Here is a tiny trained network, its code and every weight. The questions are about switching its units off for an input and a class, where a switched-off unit gives its printed mean instead of its output.

import numpy as np


def w(rows, s, z=0):
    codes = np.array(rows[::2]) - 128.0
    scale = np.full(codes.shape[1], s)
    scale[-1] = z or s
    return codes * scale


def norm(h):
    return h / np.sqrt((h * h).mean(-1, keepdims=True) + 1e-5)


def f(y):
    return np.maximum(y, 0)


def log_softmax(a):
    a = a - a.max(-1, keepdims=True)
    return a - np.log(np.exp(a).sum(-1, keepdims=True))


def net(x, mask):
    res = np.array(x, float).reshape(1, 3) / 4 @ E
    u = 0
    for l in range(2):
        y = f(norm(res) @ A[l][:, :-1].T + A[l][:, -1])
        res = res + np.where(mask[u : u + 15], y, B[l][:, -1]) @ B[l][:, :-1]
        u += 15
    return log_softmax(norm(res)[-1] @ U[:, :-1].T + U[:, -1])


A, B = {}, {}
E = w([
[63,197,74,189,77,252,189],'x0',
[141,228,222,20,97,146,195],'x1',
[189,86,171,106,211,223,114],'x2',
],0.0022)
A[0] = w([
[145,145,117,145,154,111,160,97],'0.n1',
[222,114,71,63,106,182,127,69],'0.n2',
[143,139,81,124,144,157,67,164],'0.n3',
[117,94,146,138,198,67,149,173],'0.n4',
[138,101,122,91,123,184,117,89],'0.n5',
[166,89,29,63,4,108,120,26],'0.n6',
[204,79,82,91,96,153,170,7],'0.n7',
[124,125,136,135,137,122,144,110],'0.n8',
[129,169,154,83,153,147,97,124],'0.n9',
[147,183,127,150,157,124,85,90],'0.n10',
[126,123,161,161,118,132,135,57],'0.n11',
[122,181,101,138,127,115,124,116],'0.n12',
[117,179,137,104,128,116,133,146],'0.n13',
[93,138,157,149,173,123,196,104],'0.n14',
[87,100,108,172,134,164,212,133],'0.n15',
],0.0035,0.002)
B[0] = w([
[128,125,135,123,132,127,116,128],'0.n1',
[87,136,194,174,136,103,125,170],'0.n2',
[153,77,189,118,44,133,206,207],'0.n3',
[135,197,118,145,44,184,37,255],'0.n4',
[53,147,172,152,144,111,128,170],'0.n5',
[75,107,209,175,116,132,97,159],'0.n6',
[134,125,163,157,125,117,123,128],'0.n7',
[132,133,133,118,117,124,125,128],'0.n8',
[134,63,148,165,67,125,138,204],'0.n9',
[134,136,121,130,123,133,144,128],'0.n10',
[147,140,127,108,114,125,111,128],'0.n11',
[113,99,181,151,112,137,103,163],'0.n12',
[142,52,147,174,57,138,135,201],'0.n13',
[145,123,115,104,113,117,79,156],'0.n14',
[160,158,137,110,80,113,2,228],'0.n15',
],0.0057,0.0018)
A[1] = w([
[124,104,66,152,141,115,135,57],'1.n1',
[160,91,156,118,253,224,140,2],'1.n2',
[192,132,95,54,170,65,96,23],'1.n3',
[164,108,145,73,181,28,92,84],'1.n4',
[139,72,74,173,177,129,122,69],'1.n5',
[45,180,73,132,127,7,189,16],'1.n6',
[138,139,142,130,84,129,88,153],'1.n7',
[113,153,118,161,139,122,81,172],'1.n8',
[136,109,97,139,135,121,138,64],'1.n9',
[88,154,152,153,183,114,139,110],'1.n10',
[95,82,166,168,136,104,166,135],'1.n11',
[122,66,56,159,168,130,143,45],'1.n12',
[84,197,44,138,144,222,156,41],'1.n13',
[158,167,122,62,119,133,214,74],'1.n14',
[140,160,171,65,153,141,183,93],'1.n15',
],0.0063,0.0014)
B[1] = w([
[158,114,193,50,91,117,150,142],'1.n1',
[52,195,201,242,170,29,125,180],'1.n2',
[180,164,79,125,110,174,62,160],'1.n3',
[122,181,70,161,79,254,110,193],'1.n4',
[98,142,130,62,49,91,188,163],'1.n5',
[99,132,232,230,197,94,110,157],'1.n6',
[124,131,95,120,212,119,156,252],'1.n7',
[155,125,168,85,114,150,181,190],'1.n8',
[142,99,130,113,120,123,153,132],'1.n9',
[159,122,115,114,154,132,163,129],'1.n10',
[143,167,94,98,156,149,127,153],'1.n11',
[139,63,125,72,102,92,180,148],'1.n12',
[197,165,70,132,119,180,19,166],'1.n13',
[154,16,143,87,108,95,145,157],'1.n14',
[101,80,61,113,62,62,164,172],'1.n15',
],0.0084,0.0044)
U = w([
[175,195,62,150,83,225,27,169],'0',
[60,169,222,240,161,50,117,160],'1',
[137,46,118,51,36,73,191,172],'2',
[147,137,96,76,254,141,174,113],'3',
[106,62,97,116,175,102,61,1],'4',
],0.0087,0.005)

Each question gives the input, the list of numbers given to net, and the class t.
The units are the neurons (one row each of A and B). Each row of codes is followed by its name. A weight is (code - 128) times the scale printed after its matrix; where a second scale follows, it is the last column's (A, B and U).
mask holds one flag per neuron, layer by layer. A switched-off neuron (its flag False) gives its mean, the last column of its row in B, instead of its output. The means were averaged over made-up inputs and are rounded, as every weight is.
A unit's drop is (log p(t) with every unit on - log p(t) with that unit switched off) / (log p(t) with every unit on - log p(t) with every unit switched off).
unit that matters most: the unit with the biggest drop
k most important neurons: the k neurons with the biggest drops, biggest first
top k neurons in layer l: the k neurons of layer l with the biggest drops, biggest first
drop when u is switched off: that unit's drop, to one decimal
input [2,5,-4], class 2: 2 most important neurons -> [1.n2; 1.n14]
input [3,-7,6], class 2: unit that matters most -> 1.n5
input [-6,-6,-4], class 0: top 3 neurons in layer 0 -> [0.n13; 0.n9; 0.n4]
input [2,-2,-4], class 1: 4 most important neurons -> [1.n4; 0.n4; 0.n13; 1.n6]
input [-5,1,-5], class 0: 2 most important neurons -> [1.n4; 1.n2]
input [-2,-7,5], class 2: 2 most important neurons -> [1.n5; 1.n12]
input [-4,7,7], class 1: 2 most important neurons -> [1.n2; 0.n3]
input [3,0,0], class 3: 4 most important neurons -> [0.n15; 1.n7; 0.n4; 1.n4]
input [-3,-8,6], class 2: top 2 neurons in layer 1 -> [1.n5; 1.n12]
input [2,3,1], class 3: 3 most important neurons -> [1.n2; 1.n4; 1.n13]
input [-2,-6,5], class 2: 3 most important neurons -> [1.n5; 1.n12; 1.n6]
input [-5,4,5], class 0: 2 most important neurons -> [1.n4; 1.n6]
input [2,-2,1], class 3: 2 most important neurons -> [1.n7; 1.n4]
input [4,-1,8], class 1: most important neuron -> [1.n2]
input [4,8,-5], class 2: top 2 neurons in layer 1 -> [1.n14; 1.n2]
input [-6,5,6], class 0: 2 most important neurons -> [1.n4; 1.n3]
input [1,0,-3], class 3: 3 most important neurons -> [1.n2; 1.n4; 1.n11]
input [1,-7,-6], class 2: top 2 neurons in layer 0 -> [0.n5; 0.n2]
input [-8,-4,7], class 0: top 2 neurons in layer 1 -> [1.n4; 1.n3]
input [1,0,0], class 3: 2 most important neurons -> [1.n7; 1.n4]
input [-4,5,-8], class 1: unit that matters most -> 1.n6
input [3,-2,-8], class 1: drop when 0.n9 is switched off -> 0.0
input [-6,-8,-3], class 2: drop when 1.n5 is switched off -> 0.3
input [2,2,-5], class 1: drop when 0.n4 is switched off -> 0.1
input [1,-2,6], class 1: drop when 1.n2 is switched off -> 0.1
input [-1,-2,-2], class 3: top 2 neurons in layer 1 -> [1.n2; 1.n7]
